Here is a tiny trained network, its code and every weight. The questions are about switching its units off for an input and a target symbol, where a switched-off unit gives its printed mean instead of its output.

import numpy as np


def w(rows, s, z=0):
    codes = np.array(rows[::2]) - 128.0
    scale = np.full(codes.shape[1], s)
    scale[-1] = z or s
    return codes * scale


def f(y):
    return np.maximum(y, 0)


def softmax(a):
    e = np.exp(a - a.max(-1, keepdims=True))
    return e / e.sum(-1, keepdims=True)


def log_softmax(a):
    a = a - a.max(-1, keepdims=True)
    return a - np.log(np.exp(a).sum(-1, keepdims=True))


def net(x, mask):
    ids = ['ΔΞβζπτφ'.index(c) for c in x.split()]
    T = len(ids)
    res = E[ids] + P[:T]
    q, k, v = (res @ M[0].T for M in (Q, K, V))
    z = softmax(np.where(np.tri(T) > 0, q @ k.T / 3**0.5, -1e9)) @ v
    res = res + np.where(mask[0], z, O[0][:, -1]) @ O[0][:, :-1]
    y = f(res @ A[0][:, :-1].T + A[0][:, -1])
    res = res + np.where(mask[1:9], y, B[0][:, -1]) @ B[0][:, :-1]
    return log_softmax(res[-1] @ U[:, :-1].T + U[:, -1])


Q, K, V, O, A, B = {}, {}, {}, {}, {}, {}
E = w([
[162,191,108,25,138,125,93,61],'Δ',
[97,41,82,223,161,104,246,91],'Ξ',
[129,178,253,75,164,150,16,85],'β',
[99,61,100,149,212,102,220,149],'ζ',
[76,51,134,106,121,192,50,211],'π',
[174,176,72,141,115,109,154,191],'τ',
[115,80,54,232,244,158,21,151],'φ',
],0.015)
P = w([
[104,127,159,150,157,65,173,136],'0',
[113,120,201,155,58,141,114,138],'1',
[147,97,160,117,106,123,127,6],'2',
[171,47,85,185,133,177,165,167],'3',
[65,196,206,130,99,183,144,106],'4',
[101,156,122,136,100,108,136,22],'5',
[105,93,100,150,160,122,151,214],'6',
[110,74,199,132,34,116,157,148],'7',
[109,137,96,136,64,97,165,45],'8',
[77,110,114,101,158,78,152,223],'9',
],0.012)
Q[0] = w([
[92,75,125,169,137,92,130,62],'head 0',
[159,57,126,145,145,143,98,75],'head 0',
[176,17,99,93,148,96,103,255],'head 0',
],0.0064)
K[0] = w([
[97,134,65,253,118,141,207,79],'head 0',
[146,215,227,51,176,89,147,157],'head 0',
[199,116,89,79,210,115,123,218],'head 0',
],0.0052)
V[0] = w([
[84,255,89,198,121,72,94,175],'head 0',
[96,42,154,142,117,152,54,178],'head 0',
[36,185,216,56,143,149,188,197],'head 0',
],0.0052)
O[0] = w([
[240,45,114,86,98,134,146,147,120],'head 0',
[169,244,181,149,114,65,94,120,253],'head 0',
[46,143,171,125,71,67,159,142,15],'head 0',
],0.011,0.0029)
A[0] = w([
[80,12,154,89,147,114,111,110,170],'neuron 0',
[133,152,246,147,112,131,199,164,181],'neuron 1',
[117,109,194,179,73,182,143,118,11],'neuron 2',
[74,109,145,140,138,185,89,136,170],'neuron 3',
[107,165,126,124,167,177,158,67,5],'neuron 4',
[123,100,100,155,179,83,140,96,1],'neuron 5',
[141,148,128,127,48,204,139,165,58],'neuron 6',
[174,147,78,113,154,169,106,103,4],'neuron 7',
],0.011,0.0039)
B[0] = w([
[170,176,99,193,99,90,185,113,233],'neuron 0',
[107,45,123,76,162,176,123,125,224],'neuron 1',
[9,72,144,143,110,132,94,155,158],'neuron 2',
[159,110,109,131,72,92,176,79,253],'neuron 3',
[221,112,113,158,131,87,79,154,170],'neuron 4',
[92,229,150,73,57,188,121,184,246],'neuron 5',
[139,139,158,136,59,145,108,146,154],'neuron 6',
[99,135,123,144,91,185,175,128,200],'neuron 7',
],0.012,0.0056)
U = w([
[191,124,122,179,168,16,142,80,255],'Δ',
[120,194,131,73,91,115,153,114,184],'Ξ',
[70,163,125,94,62,117,106,160,76],'β',
[48,115,66,114,151,104,147,150,151],'ζ',
[76,126,146,108,163,110,107,179,140],'π',
[163,23,67,93,199,89,181,145,119],'τ',
[179,164,200,87,144,170,130,253,148],'φ',
],0.0076,0.0033)

Each question gives the input, a string of symbols that net reads in full, and the target symbol t.
The units are the heads (3 rows each of Q, K, V and O) and the neurons (one row each of A and B). Each row of codes is followed by its name. A weight is (code - 128) times the scale printed after its matrix; where a second scale follows, it is the last column's (O, A, B and U).
mask holds one flag per unit, heads first, then neurons. A switched-off unit (its flag False) gives its mean, the last column of its rows in O or B, instead of its output. The means were averaged over made-up inputs and are rounded, as every weight is.
A unit's drop is (log p(t) with every unit on - log p(t) with that unit switched off) / (log p(t) with every unit on - log p(t) with every unit switched off).
The circuit of an input: a set's keep is (log p(t) with only the set's units on - log p(t) with every unit switched off) / (log p(t) with every unit on - log p(t) with every unit switched off). Starting from all 9 units, units are removed one at a time, each time the one whose removal leaves the highest keep (on an exact tie, the one counted first), for as long as the keep stays at least 0.8.
circuit, biggest first: the units of the circuit, biggest drop first
k most important neurons: the k neurons with the biggest drops, biggest first
drop of u: that unit's drop, to one decimal
input φ Δ Ξ φ ζ τ ζ, target φ: 2 most important neurons => neuron 5; neuron 3
input ζ φ φ φ φ β, target Δ: 3 most important neurons => neuron 5; neuron 4; neuron 7
input Ξ τ τ Δ, target τ: circuit, biggest first => head 0
input ζ π ζ ζ φ ζ Ξ Ξ, target ζ: circuit, biggest first => neuron 2; head 0
input φ π π π β ζ β, target π: circuit, biggest first => head 0; neuron 1; neuron 5
input τ ζ ζ φ ζ Ξ τ τ π, target Δ: circuit, biggest first => neuron 5; neuron 0; neuron 3
input π φ τ τ φ, target Δ: circuit, biggest first => neuron 5; neuron 3
input φ φ Δ, target Δ: 3 most important neurons => neuron 4; neuron 5; neuron 1
input τ Ξ φ ζ φ, target Δ: circuit, biggest first => neuron 3; neuron 5
input β Ξ Δ, target Δ: 2 most important neurons => neuron 5; neuron 4
input φ β φ φ τ ζ Δ φ Δ ζ, target φ: 2 most important neurons => neuron 5; neuron 3
input π φ π φ ζ φ π β, target π: 2 most important neurons => neuron 1; neuron 2
input Δ τ Ξ φ ζ φ π ζ β, target Δ: drop of neuron 5 => 0.6
input π φ β τ ζ, target τ: drop of neuron 1 => 0.5
input π β τ φ Δ ζ φ Ξ, target ζ: drop of neuron 1 => 0.1
input φ φ ζ φ, target φ: drop of neuron 0 => 0.1
